Below is a small trained network, with its code and all its weights. Each question gives an input and a class and asks what happens when units are switched off, that is, made to give their printed mean instead of their output.

import numpy as np


def w(rows, s, z=0):
    codes = np.array(rows[::2]) - 128.0
    scale = np.full(codes.shape[1], s)
    scale[-1] = z or s
    return codes * scale


def norm(h):
    return h / np.sqrt((h * h).mean(-1, keepdims=True) + 1e-5)


def f(y):
    return y / 2 * (1 + np.tanh(0.7978845608 * (y + 0.044715 * y**3)))


def log_softmax(a):
    a = a - a.max(-1, keepdims=True)
    return a - np.log(np.exp(a).sum(-1, keepdims=True))


def net(x, mask):
    res = np.array(x, float).reshape(1, 5) / 4 @ E
    u = 0
    for l in range(2):
        y = f(norm(res) @ A[l][:, :-1].T + A[l][:, -1])
        res = res + np.where(mask[u : u + 16], y, B[l][:, -1]) @ B[l][:, :-1]
        u += 16
    return log_softmax(norm(res)[-1] @ U[:, :-1].T + U[:, -1])


A, B = {}, {}
E = w([
[189,53,154,51,143,92],'x0',
[100,144,140,133,181,3],'x1',
[108,105,111,209,143,165],'x2',
[201,144,135,128,73,108],'x3',
[83,141,69,129,136,99],'x4',
],0.0039)
A[0] = w([
[85,79,126,100,164,186,28],'0.n1',
[162,134,162,127,83,193,67],'0.n2',
[114,152,130,103,121,106,57],'0.n3',
[50,191,44,128,94,174,195],'0.n4',
[133,130,126,126,134,130,120],'0.n5',
[2,162,110,208,170,92,129],'0.n6',
[78,125,177,129,161,63,132],'0.n7',
[24,209,118,169,112,129,153],'0.n8',
[153,122,117,176,83,213,3],'0.n9',
[141,180,146,166,88,170,129],'0.n10',
[143,119,130,121,130,137,103],'0.n11',
[123,166,134,82,107,93,32],'0.n12',
[130,120,132,124,130,127,102],'0.n13',
[162,132,150,132,92,175,93],'0.n14',
[144,156,100,167,75,165,139],'0.n15',
[135,170,132,146,80,184,133],'0.n16',
],0.0069,0.0021)
B[0] = w([
[96,87,120,105,151,154,144],'0.n1',
[107,146,122,170,187,140,160],'0.n2',
[137,137,148,114,118,122,120],'0.n3',
[250,112,138,167,150,151,223],'0.n4',
[124,129,126,132,124,126,126],'0.n5',
[143,253,150,172,207,197,254],'0.n6',
[182,170,102,142,116,127,179],'0.n7',
[134,125,140,124,163,183,224],'0.n8',
[138,183,175,117,135,140,174],'0.n9',
[151,102,149,147,140,146,166],'0.n10',
[114,130,121,143,130,123,126],'0.n11',
[128,154,148,99,116,100,127],'0.n12',
[122,131,115,135,119,128,124],'0.n13',
[111,134,119,160,174,132,150],'0.n14',
[162,116,137,164,150,132,170],'0.n15',
[158,137,130,167,142,138,169],'0.n16',
],0.0075,0.0048)
A[1] = w([
[85,167,128,93,58,103,12],'1.n1',
[176,149,201,141,87,190,112],'1.n2',
[167,106,169,112,145,104,145],'1.n3',
[133,117,135,129,105,139,118],'1.n4',
[2,71,121,88,118,184,5],'1.n5',
[158,162,98,97,112,126,68],'1.n6',
[116,163,106,161,190,102,143],'1.n7',
[109,156,128,176,149,158,152],'1.n8',
[131,123,128,134,121,131,118],'1.n9',
[116,140,119,161,132,134,84],'1.n10',
[111,67,124,104,128,121,106],'1.n11',
[86,187,119,196,154,173,161],'1.n12',
[161,41,89,140,77,107,118],'1.n13',
[125,127,130,138,146,113,119],'1.n14',
[160,119,148,197,115,212,77],'1.n15',
[91,157,109,140,144,106,150],'1.n16',
],0.0074,0.002)
B[1] = w([
[150,201,191,97,166,71,116],'1.n1',
[66,169,82,219,191,172,217],'1.n2',
[82,143,57,198,81,138,168],'1.n3',
[117,130,123,135,173,106,123],'1.n4',
[19,56,219,3,166,164,130],'1.n5',
[62,137,162,150,95,89,130],'1.n6',
[199,179,186,67,102,132,184],'1.n7',
[200,126,148,92,208,146,202],'1.n8',
[133,121,118,118,150,121,126],'1.n9',
[153,134,119,64,160,132,133],'1.n10',
[97,106,144,198,171,165,130],'1.n11',
[218,117,138,165,239,192,250],'1.n12',
[152,88,115,240,182,169,144],'1.n13',
[157,124,105,106,99,150,131],'1.n14',
[219,220,177,82,242,145,254],'1.n15',
[179,140,184,83,114,156,130],'1.n16',
],0.0045,0.005)
U = w([
[133,171,134,64,61,13,141],'0',
[65,167,116,138,75,167,3],'1',
[197,206,153,171,226,209,180],'2',
[14,39,165,64,156,186,105],'3',
[122,34,84,209,90,102,134],'4',
],0.011,0.0075)

Each question gives the input, the list of numbers given to net, and the class t.
The units are the neurons (one row each of A and B). Each row of codes is followed by its name. A weight is (code - 128) times the scale printed after its matrix; where a second scale follows, it is the last column's (A, B and U).
mask holds one flag per neuron, layer by layer. A switched-off neuron (its flag False) gives its mean, the last column of its row in B, instead of its output. The means were averaged over made-up inputs and are rounded, as every weight is.
A unit's drop is (log p(t) with every unit on - log p(t) with that unit switched off) / (log p(t) with every unit on - log p(t) with every unit switched off).
unit that matters most: the unit with the biggest drop
k most important neurons: the k neurons with the biggest drops, biggest first
top k neurons in layer l: the k neurons of layer l with the biggest drops, biggest first
drop when u is switched off: that unit's drop, to one decimal
input [4,-6,-1,-5,-5], class 3: 3 most important neurons => [0.n6; 0.n4; 1.n5]
input [3,-1,-1,3,3], class 4: 3 most important neurons => [0.n6; 0.n9; 1.n15]
input [8,-8,-6,-2,-1], class 3: unit that matters most => 0.n4
input [8,3,7,-1,4], class 4: 2 most important neurons => [0.n6; 1.n15]
input [6,-5,-3,6,8], class 4: 3 most important neurons => [0.n6; 1.n13; 1.n15]
input [6,-4,-3,8,-1], class 4: 2 most important neurons => [0.n6; 1.n15]
input [2,-2,-7,4,-1], class 0: 2 most important neurons => [0.n4; 0.n6]
input [5,-6,7,-6,-3], class 3: top 4 neurons in layer 0 => [0.n6; 0.n4; 0.n1; 0.n7]
input [8,0,2,-2,-5], class 4: top 2 neurons in layer 0 => [0.n6; 0.n8]
input [5,-3,-3,7,7], class 4: top 2 neurons in layer 0 => [0.n6; 0.n9]
input [7,2,0,6,-6], class 4: 2 most important neurons => [0.n6; 1.n15]
input [1,-2,-6,3,-3], class 1: 2 most important neurons => [0.n6; 0.n4]
input [8,-8,0,-2,4], class 3: top 2 neurons in layer 0 => [0.n6; 0.n4]
input [8,0,4,-4,-3], class 3: 2 most important neurons => [0.n4; 1.n5]
input [8,0,-6,7,-2], class 0: most important neuron => [0.n4]
input [5,-1,1,3,6], class 4: 2 most important neurons => [0.n6; 1.n13]
input [7,-1,-8,-6,0], class 3: drop when 0.n4 is switched off => 0.2
input [1,1,-8,-5,-1], class 0: drop when 0.n5 is switched off => 0.0
input [6,2,3,4,-5], class 4: drop when 0.n6 is switched off => 0.9
input [4,-2,3,-6,-4], class 3: drop when 0.n6 is switched off => 0.1
